Moves between points:
q179 u q58
q179 w q690
q179 h q680
q179 r q930
q179 c q86
q179 d q242
q179 p q312
q371 u q386
q371 w q492
q371 h q448
q371 r q52
q371 c q861
q371 d q597
q371 p q397
q339 u q156
q339 w q753
q339 h q763
q339 r q283
q339 c q868
q339 d q773
q339 p q317
q634 u q283
q634 w q45
q634 h q360
q634 r q156
q634 c q991
q634 d q546
q634 p q12
q768 u q718
q768 w q868
q768 h q670
q768 r q477
q768 c q753
q768 d q966
q768 p q748
q801 u q476
q801 w q616
q801 h q154
q801 r q630
q801 c q316
q801 d q721
q801 p q485
q909 u q991
q909 w q477
q909 h q242
q909 r q868
q909 c q283
q909 d q680
q909 p q293
q174 u q966
q174 w q978
q174 h q463
q174 r q382
q174 c q355
q174 d q718
q174 p q143
q654 u q871
q654 w q520
q654 h q84
q654 r q338
q654 c q976
q654 d q92
q654 p q478
q680 u q695
q680 w q976
q680 h q179
q680 r q549
q680 c q520
q680 d q909
q680 p q399
q317 u q721
q317 w q916
q317 h q480
q317 r q361
q317 c q456
q317 d q476
q317 p q339
q480 u q766
q480 w q536
q480 h q317
q480 r q408
q480 c q733
q480 d q450
q480 p q763
q640 u q84
q640 w q277
q640 h q871
q640 r q625
q640 c q567
q640 d q614
q640 p q955
q91 u q957
q91 w q625
q91 h q485
q91 r q277
q91 c q992
q91 d q431
q91 p q154
q277 u q86
q277 w q640
q277 h q546
q277 r q91
q277 c q58
q277 d q360
q277 p q564
q695 u q680
q695 w q382
q695 h q58
q695 r q978
q695 c q546
q695 d q991
q695 p q363
q385 u q62
q385 w q312
q385 h q950
q385 r q904
q385 c q240
q385 d q939
q385 p q690
q546 u q520
q546 w q871
q546 h q277
q546 r q485
q546 c q695
q546 d q634
q546 p q630
q52 u q939
q52 w q506
q52 h q436
q52 r q371
q52 c q691
q52 d q62
q52 p q882
q606 u q614
q606 w q294
q606 h q92
q606 r q621
q606 c q197
q606 d q84
q606 p q133
q992 u q930
q992 w q463
q992 h q978
q992 r q58
q992 c q91
q992 d q915
q992 p q343
q12 u q361
q12 w q482
q12 h q71
q12 r q721
q12 c q460
q12 d q630
q12 p q634
q438 u q436
q438 w q293
q438 h q939
q438 r q748
q438 c q351
q438 d q950
q438 p q477
q485 u q773
q485 w q355
q485 h q91
q485 r q546
q485 c q978
q485 d q156
q485 p q801
q625 u q970
q625 w q91
q625 h q355
q625 r q640
q625 c q463
q625 d q373
q625 p q413
q355 u q338
q355 w q485
q355 h q625
q355 r q871
q355 c q174
q355 d q488
q355 p q616
q957 u q91
q957 w q970
q957 h q773
q957 r q86
q957 c q930
q957 d q763
q957 p q450
q690 u q567
q690 w q179
q690 h q976
q690 r q475
q690 c q84
q690 d q197
q690 p q385
q303 u q616
q303 w q476
q303 h q182
q303 r q478
q303 c q374
q303 d q916
q303 p q338
q506 u q113
q506 w q52
q506 h q460
q506 r q492
q506 c q71
q506 d q996
q506 p q440
q766 u q480
q766 w q861
q766 h q721
q766 r q71
q766 c q492
q766 d q154
q766 p q431
q649 u q564
q649 w q240
q649 h q159
q649 r q450
q649 c q312
q649 d q408
q649 p q86
q697 u q950
q697 w q363
q697 h q62
q697 r q143
q697 c q596
q697 d q436
q697 p q382
q748 u q448
q748 w q456
q748 h q386
q748 r q438
q748 c q916
q748 d q374
q748 p q768
q361 u q12
q361 w q351
q361 h q408
q361 r q317
q361 c q293
q361 d q159
q361 p q283
q882 u q197
q882 w q440
q882 h q30
q882 r q397
q882 c q614
q882 d q567
q882 p q52
q520 u q546
q520 w q654
q520 h q86
q520 r q773
q520 c q680
q520 d q283
q520 p q159
q773 u q485
q773 w q338
q773 h q957
q773 r q520
q773 c q549
q773 d q339
q773 p q476
q58 u q179
q58 w q567
q58 h q695
q58 r q992
q58 c q277
q58 d q440
q58 p q996
q478 u q596
q478 w q159
q478 h q240
q478 r q303
q478 c q950
q478 d q351
q478 p q654
q567 u q690
q567 w q58
q567 h q382
q567 r q463
q567 c q640
q567 d q882
q567 p q62
q915 u q443
q915 w q397
q915 h q314
q915 r q440
q915 c q431
q915 d q992
q915 p q492
q293 u q460
q293 w q438
q293 h q113
q293 r q456
q293 c q361
q293 d q399
q293 p q909
q84 u q640
q84 w q86
q84 h q654
q84 r q970
q84 c q690
q84 d q606
q84 p q240
q197 u q882
q197 w q242
q197 h q477
q197 r q670
q197 c q606
q197 d q690
q197 p q939
q143 u q374
q143 w q316
q143 h q597
q143 r q697
q143 c q616
q143 d q448
q143 p q174
q976 u q382
q976 w q680
q976 h q690
q976 r q966
q976 c q654
q976 d q477
q976 p q950
q463 u q475
q463 w q992
q463 h q174
q463 r q567
q463 c q625
q463 d q397
q463 p q597
q630 u q159
q630 w q596
q630 h q564
q630 r q801
q630 c q363
q630 d q12
q630 p q546
q92 u q45
q92 w q283
q92 h q606
q92 r q753
q92 c q477
q92 d q654
q92 p q351
q978 u q549
q978 w q174
q978 h q992
q978 r q695
q978 c q485
q978 d q314
q978 p q316
q753 u q488
q753 w q339
q753 h q621
q753 r q92
q753 c q768
q753 d q338
q753 p q916
q966 u q174
q966 w q549
q966 h q475
q966 r q976
q966 c q338
q966 d q768
q966 p q374
q180 u q316
q180 w q374
q180 h q325
q180 r q399
q180 c q476
q180 d q456
q180 p q549
q916 u q952
q916 w q317
q916 h q536
q916 r q351
q916 c q748
q916 d q303
q916 p q753
q374 u q143
q374 w q180
q374 h q904
q374 r q950
q374 c q303
q374 d q748
q374 p q966
q488 u q753
q488 w q156
q488 h q373
q488 r q45
q488 c q718
q488 d q355
q488 p q952
q996 u q312
q996 w q62
q996 h q363
q996 r q343
q996 c q564
q996 d q506
q996 p q58
q182 u q413
q182 w q450
q182 h q303
q182 r q240
q182 c q904
q182 d q536
q182 p q970
q314 u q868
q314 w q718
q314 h q915
q314 r q991
q314 c q156
q314 d q978
q314 p q231
q156 u q339
q156 w q488
q156 h q431
q156 r q634
q156 c q314
q156 d q485
q156 p q721
q133 u q691
q133 w q408
q133 h q351
q133 r q536
q133 c q939
q133 d q240
q133 p q606
q670 u q397
q670 w q443
q670 h q768
q670 r q197
q670 c q621
q670 d q475
q670 p q386
q316 u q180
q316 w q143
q316 h q343
q316 r q363
q316 c q801
q316 d q231
q316 p q978
q62 u q385
q62 w q996
q62 h q697
q62 r q597
q62 c q955
q62 d q52
q62 p q567
q955 u q240
q955 w q564
q955 h q596
q955 r q413
q955 c q62
q955 d q691
q955 p q640
q616 u q303
q616 w q801
q616 h q413
q616 r q596
q616 c q143
q616 d q952
q616 p q355
q597 u q904
q597 w q343
q597 h q143
q597 r q62
q597 c q413
q597 d q371
q597 p q463
q86 u q277
q86 w q84
q86 h q520
q86 r q957
q86 c q179
q86 d q294
q86 p q649
q413 u q182
q413 w q154
q413 h q616
q413 r q955
q413 c q597
q413 d q861
q413 p q625
q868 u q314
q868 w q768
q868 h q443
q868 r q909
q868 c q339
q868 d q549
q868 p q456
q614 u q606
q614 w q360
q614 h q45
q614 r q373
q614 c q882
q614 d q640
q614 p q691
q343 u q325
q343 w q597
q343 h q316
q343 r q996
q343 c q154
q343 d q492
q343 p q992
q312 u q996
q312 w q385
q312 h q399
q312 r q325
q312 c q649
q312 d q113
q312 p q179
q904 u q597
q904 w q325
q904 h q374
q904 r q385
q904 c q182
q904 d q386
q904 p q475
q492 u q733
q492 w q371
q492 h q231
q492 r q506
q492 c q766
q492 d q343
q492 p q915
q871 u q654
q871 w q546
q871 h q640
q871 r q355
q871 c q382
q871 d q45
q871 p q596
q733 u q492
q733 w q386
q733 h q456
q733 r q113
q733 c q480
q733 d q325
q733 p q443
q436 u q438
q436 w q460
q436 h q52
q436 r q448
q436 c q482
q436 d q697
q436 p q30
q242 u q440
q242 w q197
q242 h q909
q242 r q443
q242 c q294
q242 d q179
q242 p q113
q386 u q371
q386 w q733
q386 h q748
q386 r q939
q386 c q536
q386 d q904
q386 p q670
q363 u q399
q363 w q697
q363 h q996
q363 r q316
q363 c q630
q363 d q460
q363 p q695
q294 u q360
q294 w q606
q294 h q283
q294 r q763
q294 c q242
q294 d q86
q294 p q408
q448 u q748
q448 w q231
q448 h q371
q448 r q436
q448 c q952
q448 d q143
q448 p q718
q721 u q317
q721 w q952
q721 h q766
q721 r q12
q721 c q231
q721 d q801
q721 p q156
q154 u q450
q154 w q413
q154 h q801
q154 r q564
q154 c q343
q154 d q766
q154 p q91
q338 u q355
q338 w q773
q338 h q970
q338 r q654
q338 c q966
q338 d q753
q338 p q303
q460 u q293
q460 w q436
q460 h q506
q460 r q231
q460 c q12
q460 d q363
q460 p q991
q549 u q978
q549 w q966
q549 h q930
q549 r q680
q549 c q773
q549 d q868
q549 p q180
q536 u q861
q536 w q480
q536 h q916
q536 r q133
q536 c q386
q536 d q182
q536 p q621
q939 u q52
q939 w q113
q939 h q438
q939 r q386
q939 c q133
q939 d q385
q939 p q197
q718 u q768
q718 w q314
q718 h q397
q718 r q30
q718 c q488
q718 d q174
q718 p q448
q950 u q697
q950 w q399
q950 h q385
q950 r q374
q950 c q478
q950 d q438
q950 p q976
q477 u q30
q477 w q909
q477 h q197
q477 r q768
q477 c q92
q477 d q976
q477 p q438
q991 u q909
q991 w q30
q991 h q440
q991 r q314
q991 c q634
q991 d q695
q991 p q460
q351 u q482
q351 w q361
q351 h q133
q351 r q916
q351 c q438
q351 d q478
q351 p q92
q431 u q763
q431 w q373
q431 h q156
q431 r q360
q431 c q915
q431 d q91
q431 p q766
q360 u q294
q360 w q614
q360 h q634
q360 r q431
q360 c q440
q360 d q277
q360 p q71
q476 u q801
q476 w q303
q476 h q450
q476 r q159
q476 c q180
q476 d q317
q476 p q773
q930 u q992
q930 w q475
q930 h q549
q930 r q179
q930 c q957
q930 d q443
q930 p q325
q443 u q915
q443 w q670
q443 h q868
q443 r q242
q443 c q763
q443 d q930
q443 p q733
q970 u q625
q970 w q957
q970 h q338
q970 r q84
q970 c q475
q970 d q621
q970 p q182
q482 u q351
q482 w q12
q482 h q691
q482 r q952
q482 c q436
q482 d q596
q482 p q45
q621 u q373
q621 w q763
q621 h q753
q621 r q606
q621 c q670
q621 d q970
q621 p q536
q450 u q154
q450 w q182
q450 h q476
q450 r q649
q450 c q325
q450 d q480
q450 p q957
q456 u q231
q456 w q748
q456 h q733
q456 r q293
q456 c q317
q456 d q180
q456 p q868
q596 u q478
q596 w q630
q596 h q955
q596 r q616
q596 c q697
q596 d q482
q596 p q871
q382 u q976
q382 w q695
q382 h q567
q382 r q174
q382 c q871
q382 d q30
q382 p q697
q113 u q506
q113 w q939
q113 h q293
q113 r q733
q113 c q408
q113 d q312
q113 p q242
q159 u q630
q159 w q478
q159 h q649
q159 r q476
q159 c q399
q159 d q361
q159 p q520
q325 u q343
q325 w q904
q325 h q180
q325 r q312
q325 c q450
q325 d q733
q325 p q930
q30 u q477
q30 w q991
q30 h q882
q30 r q718
q30 c q45
q30 d q382
q30 p q436
q408 u q71
q408 w q133
q408 h q361
q408 r q480
q408 c q113
q408 d q649
q408 p q294
q240 u q955
q240 w q649
q240 h q478
q240 r q182
q240 c q385
q240 d q133
q240 p q84
q373 u q621
q373 w q431
q373 h q488
q373 r q614
q373 c q397
q373 d q625
q373 p q861
q283 u q634
q283 w q92
q283 h q294
q283 r q339
q283 c q909
q283 d q520
q283 p q361
q861 u q536
q861 w q766
q861 h q952
q861 r q691
q861 c q371
q861 d q413
q861 p q373
q564 u q649
q564 w q955
q564 h q630
q564 r q154
q564 c q996
q564 d q71
q564 p q277
q399 u q363
q399 w q950
q399 h q312
q399 r q180
q399 c q159
q399 d q293
q399 p q680
q71 u q408
q71 w q691
q71 h q12
q71 r q766
q71 c q506
q71 d q564
q71 p q360
q952 u q916
q952 w q721
q952 h q861
q952 r q482
q952 c q448
q952 d q616
q952 p q488
q440 u q242
q440 w q882
q440 h q991
q440 r q915
q440 c q360
q440 d q58
q440 p q506
q231 u q456
q231 w q448
q231 h q492
q231 r q460
q231 c q721
q231 d q316
q231 p q314
q397 u q670
q397 w q915
q397 h q718
q397 r q882
q397 c q373
q397 d q463
q397 p q371
q691 u q133
q691 w q71
q691 h q482
q691 r q861
q691 c q52
q691 d q955
q691 p q614
q45 u q92
q45 w q634
q45 h q614
q45 r q488
q45 c q30
q45 d q871
q45 p q482
q475 u q463
q475 w q930
q475 h q966
q475 r q690
q475 c q970
q475 d q670
q475 p q904
q763 u q431
q763 w q621
q763 h q339
q763 r q294
q763 c q443
q763 d q957
q763 p q480

In the rows, 155 means zero.

The rows follow the links: the fewer symbols apart two points are, the more alike their rows tend to be.

Each row is also shifted at random along 4 hidden directions that mean nothing.

Known rows, each with its point:
162 143 156 159 217 137 169 143 176 163 143 160 126 132 138 121 110 157 145 111 177 181 142 118 143 188 157 155 137 140 136 133 147 146 147 156 193 160 137 148 135 167 193 121 159 169 144 145 146 138 -> q397
114 156 180 167 161 146 170 160 170 174 170 160 169 142 165 151 167 157 165 117 133 146 142 140 133 183 170 145 122 171 167 114 123 172 143 163 162 126 162 138 153 178 149 160 129 130 161 139 122 160 -> q614
127 171 145 189 129 185 134 132 139 169 182 131 149 158 170 195 173 130 144 208 158 169 135 205 154 108 128 152 163 144 141 157 137 146 185 151 134 157 170 166 194 173 155 150 143 173 171 171 174 129 -> q339
111 144 145 160 125 145 146 157 198 116 105 160 172 170 131 163 194 142 179 146 175 139 144 132 197 168 141 162 182 143 173 149 181 137 119 150 127 97 174 147 135 180 195 205 124 167 167 142 113 155 -> q597
182 157 158 158 183 133 166 143 119 156 179 159 185 157 186 168 124 163 164 128 129 128 150 166 136 191 169 155 119 176 180 147 134 169 161 164 181 159 155 181 152 156 154 132 167 122 166 150 134 189 -> q45
176 170 151 151 156 169 176 163 126 157 175 148 111 170 151 159 164 153 154 200 146 170 156 194 124 124 169 134 151 171 135 161 133 150 189 156 140 196 161 147 202 149 124 142 159 147 198 168 192 128 -> q909
128 160 136 178 172 155 178 153 163 159 157 171 146 157 123 122 142 181 153 166 164 163 197 120 162 152 149 179 185 131 146 149 173 112 148 172 179 158 140 130 129 142 170 168 155 174 139 160 153 148 -> q733
115 175 143 138 127 168 130 159 149 116 150 130 129 168 155 170 202 117 190 153 162 139 126 184 177 171 177 117 150 176 179 171 133 164 172 150 119 151 186 163 177 179 128 172 144 134 174 150 138 164 -> q382
169 145 157 144 168 147 178 136 151 190 129 149 169 139 148 155 131 153 139 137 139 158 160 149 157 162 137 201 174 125 145 170 161 153 124 158 150 116 147 162 126 154 184 156 148 175 152 139 166 173 -> q182
126 156 156 124 187 166 107 160 153 152 157 179 155 149 161 138 149 159 163 125 130 141 137 157 186 167 133 133 158 165 152 191 187 195 156 147 145 152 139 173 161 136 132 169 206 142 147 147 141 186 -> q596
127 135 165 164 191 153 152 175 162 151 177 152 151 149 187 145 156 167 143 168 153 151 155 141 134 149 133 110 120 189 161 145 148 164 173 142 148 167 158 166 171 167 125 140 166 121 172 179 135 151 -> q634
239 153 136 126 192 151 157 146 162 197 125 175 146 133 128 143 149 136 139 119 150 140 141 157 127 133 186 189 165 143 125 170 155 165 143 169 174 152 125 143 151 134 131 147 179 182 176 154 207 173 -> q385
202 140 140 181 157 126 215 148 160 160 155 164 174 154 152 153 145 192 164 141 144 140 181 122 133 174 202 180 170 158 166 151 145 149 151 161 195 157 150 138 120 130 135 160 141 139 181 163 160 166 -> q939
128 163 135 121 163 148 155 156 157 137 153 139 151 158 166 132 143 180 122 165 176 144 146 141 124 128 158 139 150 174 153 170 167 172 174 158 163 212 159 126 163 129 109 133 179 139 138 173 162 169 -> q680
200 155 153 155 171 159 208 168 178 168 167 146 164 151 152 128 131 175 165 138 159 143 180 136 115 169 181 137 126 188 176 111 125 138 142 146 173 160 170 145 142 164 160 172 133 137 169 135 140 156 -> q440
189 159 168 182 178 123 128 157 190 149 162 186 145 162 154 155 158 128 151 154 175 181 166 127 162 155 179 142 158 146 139 128 194 145 161 144 160 145 149 137 148 157 164 167 151 162 147 177 152 134 -> q492
146 153 168 156 177 173 200 163 178 137 151 131 127 148 140 143 136 173 159 177 161 165 172 152 147 184 141 128 139 172 162 146 166 142 162 143 164 165 158 173 141 183 179 132 161 155 142 159 137 137 -> q314
170 179 147 184 156 136 126 133 136 152 135 157 136 149 123 188 176 137 155 169 160 170 158 169 158 156 162 174 190 128 132 158 160 141 143 150 166 142 139 128 156 151 169 155 157 173 180 157 188 140 -> q386
139 174 148 176 134 165 192 133 148 145 145 125 144 170 131 161 163 164 164 161 176 177 173 156 142 156 162 168 159 132 183 152 133 121 159 154 186 131 179 147 142 180 163 144 117 158 163 140 154 131 -> q670
149 157 158 179 188 176 130 151 161 160 175 185 150 157 161 160 119 148 144 157 134 179 164 154 179 166 119 137 157 151 132 149 177 175 162 147 169 158 130 160 163 167 170 146 189 176 129 178 140 148 -> q721
216 134 170 138 146 159 167 185 155 196 166 143 173 154 176 151 161 153 174 127 159 138 149 157 117 149 166 159 118 177 174 107 149 170 148 179 141 162 168 184 153 160 161 138 148 141 144 142 156 190 -> q277
185 155 146 130 166 149 173 165 163 148 140 146 152 151 152 148 139 179 117 171 133 122 165 137 153 138 147 139 161 169 144 199 160 158 170 148 136 181 142 153 154 128 126 178 175 162 167 165 148 158 -> q399
140 147 154 119 145 155 179 165 176 169 143 145 146 148 140 117 158 160 151 149 147 135 159 143 128 126 172 150 156 176 161 152 145 148 155 170 146 179 168 119 152 143 132 158 140 166 170 130 159 170 -> q179
170 159 139 174 138 115 152 172 177 161 145 182 186 163 179 168 181 187 145 175 164 134 168 139 107 129 179 171 154 150 156 131 161 150 144 155 172 156 156 130 167 124 116 190 145 146 193 175 146 139 -> q113
119 151 159 168 158 114 172 129 179 133 134 132 159 165 150 175 144 162 145 165 172 167 139 111 134 152 128 172 157 164 143 182 141 150 177 144 164 184 153 166 172 184 170 140 148 161 174 169 154 114 -> q768
118 156 172 174 139 178 128 170 140 153 192 175 132 147 152 146 198 133 185 149 145 167 145 203 165 166 163 131 146 151 154 129 155 147 168 163 146 145 173 131 200 159 135 163 157 148 148 125 156 158 -> q360
175 149 197 182 135 141 133 164 190 165 186 191 184 171 187 158 168 159 163 162 165 157 174 133 145 154 161 168 168 137 155 120 175 161 164 149 171 147 157 161 146 160 175 181 130 142 124 155 132 146 -> q766
205 169 143 167 159 178 123 130 131 125 162 168 139 177 148 179 134 133 165 162 154 177 136 165 188 178 159 134 157 149 151 161 149 164 168 134 143 138 143 179 180 154 187 153 159 175 166 175 138 114 -> q448
171 166 142 116 165 169 178 151 131 161 130 136 140 164 139 142 151 145 140 151 132 143 122 173 151 156 153 147 139 177 152 189 121 157 162 157 137 182 144 165 171 138 140 127 179 154 191 178 177 150 -> q976
187 145 150 156 151 135 113 125 144 125 159 157 150 199 175 182 146 121 169 168 199 178 124 176 148 161 172 150 146 160 155 159 140 176 194 137 169 185 157 167 164 170 173 127 166 139 150 171 152 115 -> q718
208 155 145 148 132 144 192 133 155 155 124 156 176 151 144 161 144 163 158 158 156 142 164 140 173 154 170 191 176 127 158 162 127 144 137 151 152 139 157 150 116 151 181 158 146 169 146 150 164 166 -> q904
188 179 148 188 130 140 142 145 177 144 162 158 164 163 136 181 174 141 176 132 144 143 152 163 157 167 179 129 165 145 168 139 157 165 142 149 161 131 178 145 168 140 128 180 141 153 180 163 141 144 -> q52
183 152 146 129 215 156 234 130 141 158 149 130 131 138 144 135 106 191 144 148 131 152 159 138 124 194 161 164 146 178 168 183 125 136 167 160 188 185 131 156 143 128 154 104 163 160 184 161 165 163 -> q477
214 162 150 190 138 186 200 169 155 134 181 158 148 174 170 184 170 173 177 176 132 130 178 155 152 183 141 115 139 194 175 152 154 146 162 137 122 159 147 167 181 140 143 185 149 149 180 166 124 155 -> q460
127 138 166 142 218 126 122 152 159 193 187 178 136 105 163 137 146 166 130 137 144 169 148 156 117 148 165 162 134 164 120 115 156 169 167 160 192 193 139 118 159 125 122 107 174 160 170 152 179 171 -> q294
158 143 146 185 152 162 197 150 152 169 177 167 172 149 167 157 164 189 157 159 142 151 201 138 135 171 166 176 176 162 157 142 163 128 145 158 165 122 151 132 140 139 127 173 144 166 163 158 151 176 -> q408
203 154 195 165 175 125 109 146 162 176 174 190 168 145 175 151 151 120 136 149 182 185 135 153 128 134 143 162 140 156 126 108 155 159 168 162 178 156 162 146 157 189 177 124 143 148 134 177 182 133 -> q431
137 162 136 152 209 168 208 158 163 151 167 161 141 150 139 126 133 195 153 168 146 140 220 137 155 167 154 138 161 165 155 181 180 144 152 159 165 176 123 125 145 112 124 161 168 167 168 177 143 155 -> q293
166 158 146 151 174 172 167 176 175 130 145 151 139 160 144 139 148 177 139 164 154 151 168 126 192 173 133 141 152 159 153 161 190 156 160 153 140 156 136 169 153 155 175 157 163 173 122 165 130 136 -> q316
206 152 146 193 133 123 158 124 143 184 173 170 181 153 154 200 140 148 150 169 162 170 150 163 158 139 157 216 182 125 150 141 139 153 143 157 177 125 145 162 146 158 171 145 139 153 151 161 200 150 -> q536
183 148 146 139 144 172 170 146 136 162 153 140 167 166 174 164 149 165 137 138 122 124 153 148 163 152 157 172 158 165 162 204 137 184 142 170 146 142 140 160 164 125 140 156 167 148 167 157 161 173 -> q478

From each start, follow one symbol. Which point do you reach?
Answers are names.
start 132 160 145 212 117 189 159 140 143 149 180 148 166 166 153 197 174 159 159 212 139 162 177 169 179 145 120 152 187 143 163 160 173 138 162 144 136 129 145 169 171 146 147 176 150 152 155 143 157 124
w -> q916
start 155 164 164 140 117 178 132 176 165 158 153 151 127 138 144 137 202 119 171 136 170 173 146 196 161 153 183 116 157 168 165 124 159 140 175 160 139 166 186 134 168 176 135 181 132 145 149 142 162 159
w -> q567
start 170 160 153 153 180 153 167 145 160 134 155 147 129 167 161 169 152 138 186 138 137 158 130 155 151 155 173 130 141 188 162 158 123 162 165 136 155 159 165 174 176 167 132 147 167 149 192 185 144 153
u -> q477
start 126 147 186 159 168 111 134 140 165 180 180 160 190 163 173 158 148 175 151 169 193 166 154 129 121 118 143 194 153 148 150 140 144 141 149 176 193 169 157 138 138 167 172 144 134 150 132 170 179 152
u -> q431
start 89 145 173 134 180 148 151 164 177 164 152 141 165 156 171 139 147 176 166 107 143 124 126 130 155 167 147 128 117 189 171 165 154 182 155 167 148 151 166 187 135 164 146 141 164 126 162 151 102 169
u -> q654
start 161 179 164 147 149 155 70 177 140 159 178 167 149 179 156 180 193 105 157 160 141 160 135 214 183 125 143 122 169 159 130 157 193 197 176 147 119 165 166 161 196 151 109 161 188 164 162 174 160 159
w -> q596
start 211 157 162 123 151 155 150 143 152 142 136 142 157 181 158 171 143 125 143 146 162 169 121 168 155 142 143 151 139 152 156 147 131 164 182 132 143 179 172 200 151 202 186 137 149 150 151 158 156 138
h -> q463
start 124 147 149 114 174 166 163 164 155 166 161 159 181 155 182 123 119 185 130 142 126 131 191 136 145 151 130 175 149 174 164 164 191 179 146 176 154 185 140 162 160 114 137 165 192 145 141 156 150 196
d -> q361
start 212 169 154 121 131 167 200 178 190 166 138 156 151 146 156 132 158 169 156 131 143 129 183 127 160 153 171 135 144 176 164 139 171 152 126 157 147 133 158 154 137 137 161 184 154 152 143 155 140 173
u -> q312
start 216 160 134 168 119 206 221 158 148 119 123 138 177 163 138 171 135 160 158 150 158 129 160 155 200 192 133 148 167 143 168 169 148 158 149 134 135 131 164 197 132 163 199 179 137 158 140 144 117 143
c -> q616
start 139 160 139 160 179 161 206 135 166 184 143 137 128 134 125 133 126 172 155 127 140 157 156 137 124 174 191 158 148 164 166 146 120 130 140 171 164 155 155 113 134 146 139 147 152 177 194 150 159 172
w -> q242
start 127 150 167 176 169 167 143 162 159 141 189 182 173 159 174 162 160 168 169 158 149 131 170 155 169 182 139 115 140 177 172 136 177 167 164 161 166 162 151 152 171 147 111 157 175 128 149 167 119 159
r -> q721
start 137 174 163 135 145 202 170 167 153 179 151 143 147 133 135 133 157 147 171 155 172 172 166 187 171 158 123 154 146 148 135 129 163 142 149 162 131 127 174 148 160 184 187 158 148 161 120 112 135 176
p -> q154
start 169 169 145 149 97 157 154 173 155 153 142 165 160 162 142 155 206 165 168 171 149 135 172 174 148 126 175 162 191 140 153 153 157 145 153 145 134 136 165 135 165 130 111 179 148 159 167 151 168 168
w -> q385
start 173 150 183 137 158 152 139 144 141 178 145 152 157 148 143 145 138 119 161 133 151 170 123 162 155 160 150 182 130 144 145 128 131 170 144 160 150 138 163 171 159 185 188 125 150 164 133 140 170 158
w -> q91
start 181 160 157 149 128 150 135 168 179 132 157 174 166 168 148 161 166 156 161 152 196 142 164 142 175 154 167 152 168 126 157 139 186 145 139 151 153 151 174 148 138 180 166 186 146 161 118 152 142 141
h -> q316
